Each row is followed by its class.
[ 14  -9 -31  12  -5 -41  31  18  21  11 -53  66 -34  -9 -41  34   6   5
  -6 -61   3 -34  34  -3  18  25  33 -18  21  41  72  21 -87  33  31 -30
  -2 -28] : Fab
[ 17  11   0 -11  12  -9  -2  10 -14  -4  23 -16   6 -35  20  -4   3 -23
 -58  55  -3  42 -19   3 -30  -7   7  -4  -4  -8 -40 -10  44 -21  -4  -8
 -13  -5] : Rog
[-41 -64  13  -9  31   6  23 -38  10 -41  51  71 -10  21 -14  -3  14  32
 104 -61  12 -32  42 -34  34  61  40  19 -15  -3  72   9 -29 -34 -41  38
  35   3] : rede
[-73 -40  21  27  -9  24  13 -46   5 -25  -3  34 -10  49 -12 -30   9  42
 106 -59  33 -58  26 -31  34  25   4  27   6 -14  51  14 -71  -4 -16  29
  23   1] : Zamim
[ 12  17  -2  -9  -5 -10  17   4 -24  16  -3 -22  14  -9  26  10  -8  -3
  -1   3 -24   9  -8   1  -6 -16 -23 -10   3  -5 -46 -13   7   0   5  -5
 -13 -13] : zuvin
[ 32  53 -16 -29  22 -24   2  35 -15 -25   3  -4   2 -65 -27  25   3 -10
 -64  59 -24  24 -22  11 -21 -25  20 -22  41   2 -19  -1  36 -28  17  -8
   1  17] : kepag
[ 12  -3  43 -10   1 -52  35 -33 -32   5  11 -25  26  -8  11 -18 -32 -12
 -30  52  23 -17  -9   1 -28 -19 -27  10   4 -30 -65 -11  25  -7  24   0
  -9   5] : zuvin
[-42  -1 -13  23 -21  64 -27  16  50 -18 -14   2 -34  63  14  15  -5  24
  78 -71 -27  -7 -11   1  45  19  -6 -22 -16  21  40   4 -17   4 -46  48
  12  17] : vadu
[-52 -24 -15 -15  -2  86 -22 -23  -6 -21  48 -22   4  43  46  -2  11  30
 114 -52 -39  28  -6  -9  27  10 -16  -3 -26 -21  -3  -8  16 -37 -51  49
  32   9] : kepag
[ 17  30 -10  -5 -17 -33  20 -20 -22  19 -40 -16   3 -19 -11   7 -17   3
 -65  33  12 -22  -2   3 -28 -43 -24  -8  25 -20 -48   8 -17  15  38 -17
 -21 -13] : kepag
[-10 -11 -43   2  -8  45 -17  26  -6  20  31 -18   3  12  58  24  11   9
  55 -66 -71  60   3   1  16  14 -13 -24 -24  16  -4 -13  17  -6 -33  10
   5 -19] : dut
[-30 -30   3 -21   9  27   1 -56   2 -26  43   8  14  40  24 -14   1  27
  71 -20  21  -8  12 -23  22  21  -7   6 -31 -21 -18   1   2 -28 -43  53
  28  12] : rede
[ -7  18 -53  24  -3 -28  27   7  -8  35 -29  24 -17 -21   2  10  -5  -4
 -38 -19  11   7  10   7 -13   6   0 -23  13  13   0 -20 -62  13  29 -42
  -4 -13] : Zamim
[ -4 -27  32 -15  17 -33  22 -39 -17 -28  38  -4  33   2  10 -30 -13   4
  38  11  18 -27   8 -12   4  16  -2  25  10 -26  -7  -6  11 -26   8  26
  21  12] : zuvin
[ -4 -52 -11  25 -30  -9  -1 -10  23  24  -4   1  -5  29  15   5  -6   3
  24 -68 -16  -9  27  -5  15  29 -25  14 -11  14  29   6 -55  37   5  -8
 -10 -21] : dut
[  3 -40  31  -4 -16  19 -26  -5  -5  -6  15 -50  31  32  36   4   0  10
  54 -50 -17  -7 -11  -3  27   5 -30  20  -1   0 -21  -1   4   1 -28  38
  -6  -8] : zuvin
[-15  22 -50   1   7 -32  34   9  -1   2 -36  70 -32 -17 -37  30   3  21
  -5 -30 -15 -22  43 -20  17   3  21 -11  29  16  47  19 -51  10  24 -14
   4 -18] : dut
[-25  34  -6 -50  15  55 -26   3 -14 -28  53 -40  12  18  33  -8  -5   4
  43  40 -40  56 -37   7  10 -33 -22 -15   1 -16 -68 -12  85 -43 -39  51
  37  37] : zuvin
[-34 -17 -19   7  20 -32  59 -21   9 -13 -24  95 -45   3 -44   8  -5  23
  29 -39  13 -45  54 -19  13  34  43  -8  12  17  82   5 -67  -7   5  -7
  25  -9] : rede
[ 11 -13 -23  -8 -12  36 -25  19   5   4 -13 -22  11   1  16  35   6  12
  28 -59 -27  13   2   6  19   0 -14  -9   3  23  10  -7 -17  -2 -28  22
  10 -20] : rede
[-31 -49  -4 -15  18  -4  14  -9  13 -33  31  62 -16   8 -25  -6   8  15
  51 -33  -7 -12  34 -20  20  47  41  10   8  19  79  14 -19 -19 -19  15
  35   6] : rede
[-23 -16  79 -16   0 -36  22 -57 -14 -32  18  -5  12  19 -19 -43 -20   4
  16  76  52 -44   4 -27 -16 -20  -4  23  -9 -35 -29  10  15 -28  -6  20
   9  23] : Beg
[ 25 -30   0  20  -7 -36  29 -35 -10  37   0  -8  18  -3  19   6  -8  -4
 -10 -30  14 -18   5  -3 -17  14 -22  -2 -12 -24 -20  -6 -40  18  18 -22
 -23 -26] : kepag
[ 62  28 -16  19 -40 -20 -23  42   6  46 -42 -80  16 -14  41  34 -24 -29
 -95   6 -30  32 -54  32 -30 -36 -54 -39  -1  16 -80 -13  27  37   6 -13
 -47 -18] : vadu
[ 28  55  20 -10  -1  -7 -22  28   9   0  -9 -36  11 -19   0  22  15 -10
 -60  52   8  31 -43  10 -12 -31 -17 -22   7   0 -75 -15  14   2 -18   0
 -39  22] : Zamim
[ 30 -37  56   9 -11  -9  -8 -23  26 -16   0  -5  15  26  -7  -7  15   8
  26 -23  38 -42   6 -13  12  28  18  15 -16   0  10  20 -30  13 -13  21
 -29  -5] : Fab
[ 58 -15  20 -22 -19 -11 -29  33 -11  25   2 -80  41 -18  36  26   1 -21
 -33   2 -38  30 -34  14  -8 -16 -37   7  14   7 -57 -10  28  16 -10   4
 -40 -18] : zuvin
[  57  -60   51   10    5 -107   33   20  -27   36   -8   20   19  -54
  -25   21    2  -26  -40   -4   -4  -29   16  -15  -26   12   25   17
   23    7   37    3  -28   26   27  -51  -44  -50] : Beg
[ 46  18 -26  -2   2 -59  22  20 -14  34 -19   1  -4 -50 -16  28 -11 -23
 -89  20 -17  11  -8  20 -34 -20  -4 -21  30   6 -21  -4 -12  19  40 -51
 -24 -17] : kepag
[-34 -28  58  19  -9  21 -12 -10  34 -22 -18  31 -17  41 -36 -24  23  27
  63 -51  35 -55  11 -19  32  18  21  25  14   5  69  16 -66  13 -21  18
  -2   9] : Zamim
[ -6  83 -49 -20  13 -31  35  -6 -17  -6 -32  43 -37 -28 -40  19 -13   5
 -75  60   9  -7   1  -2 -13 -37   7 -34  31  -3 -41  12 -11  -6  33 -23
   6  17] : kepag
[-43  33   9 -22   1  57 -13 -15  -1 -32  17 -17  -3  18  10  -8  -3  17
  37  50  -4  14 -34 -16   1 -20 -10  -6 -27 -26 -47   0  58 -47 -39  37
   7  30] : vadu
[ 25   5 -37  34 -18 -48   8  32  39  12 -77  11 -17 -13 -29  48 -13  -2
 -40 -43 -14 -32  -2   6  15  17  -4 -17  33  36  45  11 -65  30  18 -13
 -26 -19] : vadu
[  5  37 -43 -16  10 -19  39   4 -43  23   1   4  -4 -46   6   7 -12  -6
 -44  36 -19  23  -1   9 -40 -29   1 -29  13 -14 -33 -16  15 -16  33 -38
   0 -11] : kepag
[-12  11 -31  23 -18  13  -2  17  22  20 -34   7 -30  17   2  18  -4   5
  -7 -28  -9  -3 -10   1  13  14   3 -20 -13  27  12   0 -21  11  -8  -4
 -18  -5] : vadu
[-18  -9  59   4  -7  14 -16  -9   7 -16   2  -8   9  17 -18 -25  14  12
  24   7  31 -27  -8 -10   4  -7   3  24   9 -10   5   5 -19   0 -15  10
 -14  13] : Zamim
[-19  20 -33  15  -4  55 -32  19  29 -12 -13   0 -29  31  20   3  11   7
  10 -22 -12  20  -1   5  30  11  11 -14  -7  23  13   2 -16   5 -31  18
   4   1] : Rog
[-43  31 -56 -21  17  41 -12  28  11 -30  34  32 -33  14   0  22   8  17
  36  -1 -54  44  13  -6  29   6  14 -20   5  14  11   5  23 -18 -28  25
  28  27] : dut
[-11  -3  -7 -10  -2 -15   5   0 -36  23  17 -36  12  -6  43  10 -30  -8
   9   8 -28  35  -7  10 -13 -25 -23 -24 -12  -4 -43 -27  26 -22  -4   3
  26 -12] : Beg
[ 10  22  -7   3 -17  34 -31  40  14   3  -6 -23  -6  14  19  30  17   9
  10 -27 -49  31  -7   1  15  -9  -9 -19  -4  22 -13   3  11  15 -30  11
 -26  -4] : dut
[-57 -14  -8   3  31 -41  77 -56 -20 -27  11 102 -35  -9 -33 -26 -18   6
  11  24  38 -43  49 -31  -6  23  35  16   9 -20  44   2 -37 -23  31 -15
  35  -4] : Rog
[ 29  42  -6 -13  -3 -11 -23  66  20   0 -15 -15 -16 -36 -14  43   2 -20
 -69  41 -41  40 -46  13 -13 -18   3 -30  17  24 -24   2  47   3 -12  -7
 -28  12] : vadu
[-28 -61 -19  -9   8  -7  20 -43  -4 -12  29  31   4  16  10  -6 -11  16
  57 -52   8 -16  35 -16   8  30  -6  13  -3 -10  30  -2 -31 -12  -9  16
  43 -11] : rede
[ 19  31 -26   5   2  13 -22  20  13   5  -7 -18   3  -8  29  33   7  -8
 -27  -4  -4  26 -14   7   9  -3 -15 -19  -6   3 -38 -10  -7  11 -17   2
 -18 -12] : Rog
[ -3  65  -7 -23   4  16   3  -3 -21 -17   1 -25   2 -21  18  -3 -10 -12
 -53  88  -3  39 -31   4 -25 -51 -21 -20  -1 -19 -87 -12  54 -26  -5  10
   3  11] : Rog
[-17   1  36 -17  -7  25   1 -19   2 -31  12 -18   4  33   8 -25   5  13
  44  19  -4 -13  -7 -17  11  -5 -10  13  -1 -11 -27   7  17 -14 -27  32
  -5  17] : zuvin
[ -7 -31   3 -14  16 -13   4   2  -4 -30  40   0  15   6   8 -13  -9   3
  41 -21 -17  -7   7  -1  20  23  10  12  21   6  24   2  12 -19  -4  31
  28  13] : zuvin
[-16  37 -19   4  -4  15  11 -18  -5   2 -14  -9 -13  28  14 -19 -10  10
   5  17  19 -11   0  -1  16  -3  -6 -11 -10   0 -35  -5  -9  -4   3  15
   7  16] : zuvin
[ -9 -30  24  19   8 -30  32 -17  16 -13 -10  53 -20  -1 -21 -14  16   1
   9  -8  25 -37  28 -23   2  30  29  21   0   0  52   9 -51   8   2 -22
 -20 -21] : Rog
[ -9  38 -45  -8   1 -13  34  -2   4   0 -51  44 -38 -12 -36  16  -1  12
 -43  15  17 -14  22 -10   1  -5  18 -23  11  26  11   9 -42  -5   8 -13
   7  -4] : rede
[-10 -34  -7 -25  19 -33  33 -35 -18  -6  32  33   8 -18  -9  -9 -12   1
   0  10  16  -6  23 -12 -18   9   3  11   1 -14   1  -3   0 -20   8  -4
  27  -4] : rede
[ 16  21 -28  15 -27  21  -2  15   9  32 -49 -22 -12   7  12  25   7   4
 -14 -39 -28   4  -3  10   3 -10 -18 -23   0  19  -4  -6 -48  23   1 -25
 -26 -24] : kepag
[ 24  37 -14   1  -7  18 -25   2  -1  10  -5 -41  19   1  40  15  -5 -11
 -43  21   5  27 -27   8  -3 -25 -32 -17 -12  -9 -75  -7  17   8 -13  12
 -17  -8] : Rog
[-26 -48 -17  18 -20  20  -4  -4   9  24  18 -30  15  25  52  14 -17   5
  62 -67 -35  17 -12   6  10  24 -37  -7 -33   0   3 -18  -1  -4 -19  19
   7 -16] : vadu
[  5  21 -20  19   3 -60  37   7  -2  23 -36  52 -22 -34 -35  20  -6  -9
 -56   3  23 -17   9  -3 -15   6   8 -13  33   6  10  -5 -66  25  38 -46
 -16  -7] : Zamim
[  4 -59  37   8   2 -55  31 -50  -7  -8  17  -8  34   4   2 -34 -14   1
  34  -6  33 -53  19 -15   5  33  -8  44   5 -18  11   2 -35  -7  19   3
  -1  -7] : zuvin
[-12  -3   1   0  -5  18  -3  -4  18 -15 -20  29 -15  18 -21  17   6  15
  46 -42   5 -17  14  -5  21  16  19  -6   4  19  35  12 -39  -2  -3   4
  16  -5] : Fab
[-13  61   9 -16  31 -69  73  -1 -37 -13 -26  54 -27 -41 -53   1 -18  -2
 -54  83  16 -21   3  -9 -21 -26  29 -18  35   1 -19   3  18 -29  35 -24
   5  15] : zuvin
[ 19  12  29 -17  18   1   0  26 -13  -7  35 -23   7 -18   4 -12  12 -14
 -17  49 -10  26 -24   2  -8   4  23  -1   1   5 -23  -6  58 -21 -14   8
 -11  18] : zuvin
[ -7  -7  29   1  19 -50  39 -47 -16 -10  24  21  15 -15  -7 -12 -18   2
  -6  47  43 -34  -7 -22 -19  11   2  10 -18 -42 -35  -2  21 -22  10   7
 -10  10] : vadu
[-47  12 -61  -7  19  -2  17  29  13 -20  -1  60 -40 -10 -21  49 -13  12
  30 -22 -46  13   2  -7  23  21  18 -27  21  18  47   3  -2 -20 -10   9
  25  12] : vadu
[ -3 -46  32   6  -5  31 -42  22  26 -20  22 -10   8  19  15   5  22   3
  41 -50 -23   6  -3  -4  26  21  12  18  -1  15  40  13   2   6 -40  31
 -12 -14] : Rog
[ -5 -19  35 -23  17 -29  22 -57 -32 -30  46  -2  31 -19  -7 -44  -7   4
   2  51  28 -25   2 -14 -19  -1   8  28   5 -44 -22   3  26 -36  22  14
  19  15] : kepag
[  7  46 -11 -38   3  12 -12   7 -22  -8   9 -32   7 -24   4  12   1   4
 -31  54 -24  29 -26   6 -19 -47 -13 -17  18 -20 -63   2  45 -19  -3   7
  -4  11] : kepag
[-18 -21   9 -18  15  -7  16 -14 -15 -27  30  32  -4  -8  -8   3  -2   7
  40  -3   5  -1  12  -6   0  14  27   1  -1  -3  14   2   7 -26   5   7
  26   4] : Fab
[ 26  56 -10 -12 -16   2 -16  21  -9  11 -22 -56  17 -28  24  29 -10 -11
 -61  59 -19  35 -54   7 -26 -39 -37 -27 -11 -12 -95 -10  52 -12  -8   1
 -34   3] : vadu
[-32  73 -30 -32  23  31   8  19 -19 -31  12   3 -18  -4   2   3  -1  11
   6  50 -19  31 -14   0  13 -21  12 -30   7   7 -40  -8  50 -44 -14  27
  28  35] : zuvin
[-44 -27 -17 -12  -1  50 -24 -13 -10 -13  41 -25  22  20  45  13 -11  20
  84 -42 -35  24 -20  -6  20   5 -25   0 -22 -17 -17 -11  42 -38 -36  54
  28   2] : vadu
[-26 -51 -28  22   3 -34  34 -13   3   7  -4  65 -14  10 -18  17   1  25
  53 -77  -9 -41  59 -25  26  42  18  16  11   7  81  17 -70  17  13  -8
  -1 -28] : dut
[ 24  11   6  -6 -10 -35   8  10  -9  14 -25  -4   5 -24 -12  11   2   0
 -41  24 -10  -1   5  -8 -14 -19   0   1  15   3  -8   9  -1   7  15 -17
 -31 -15] : dut
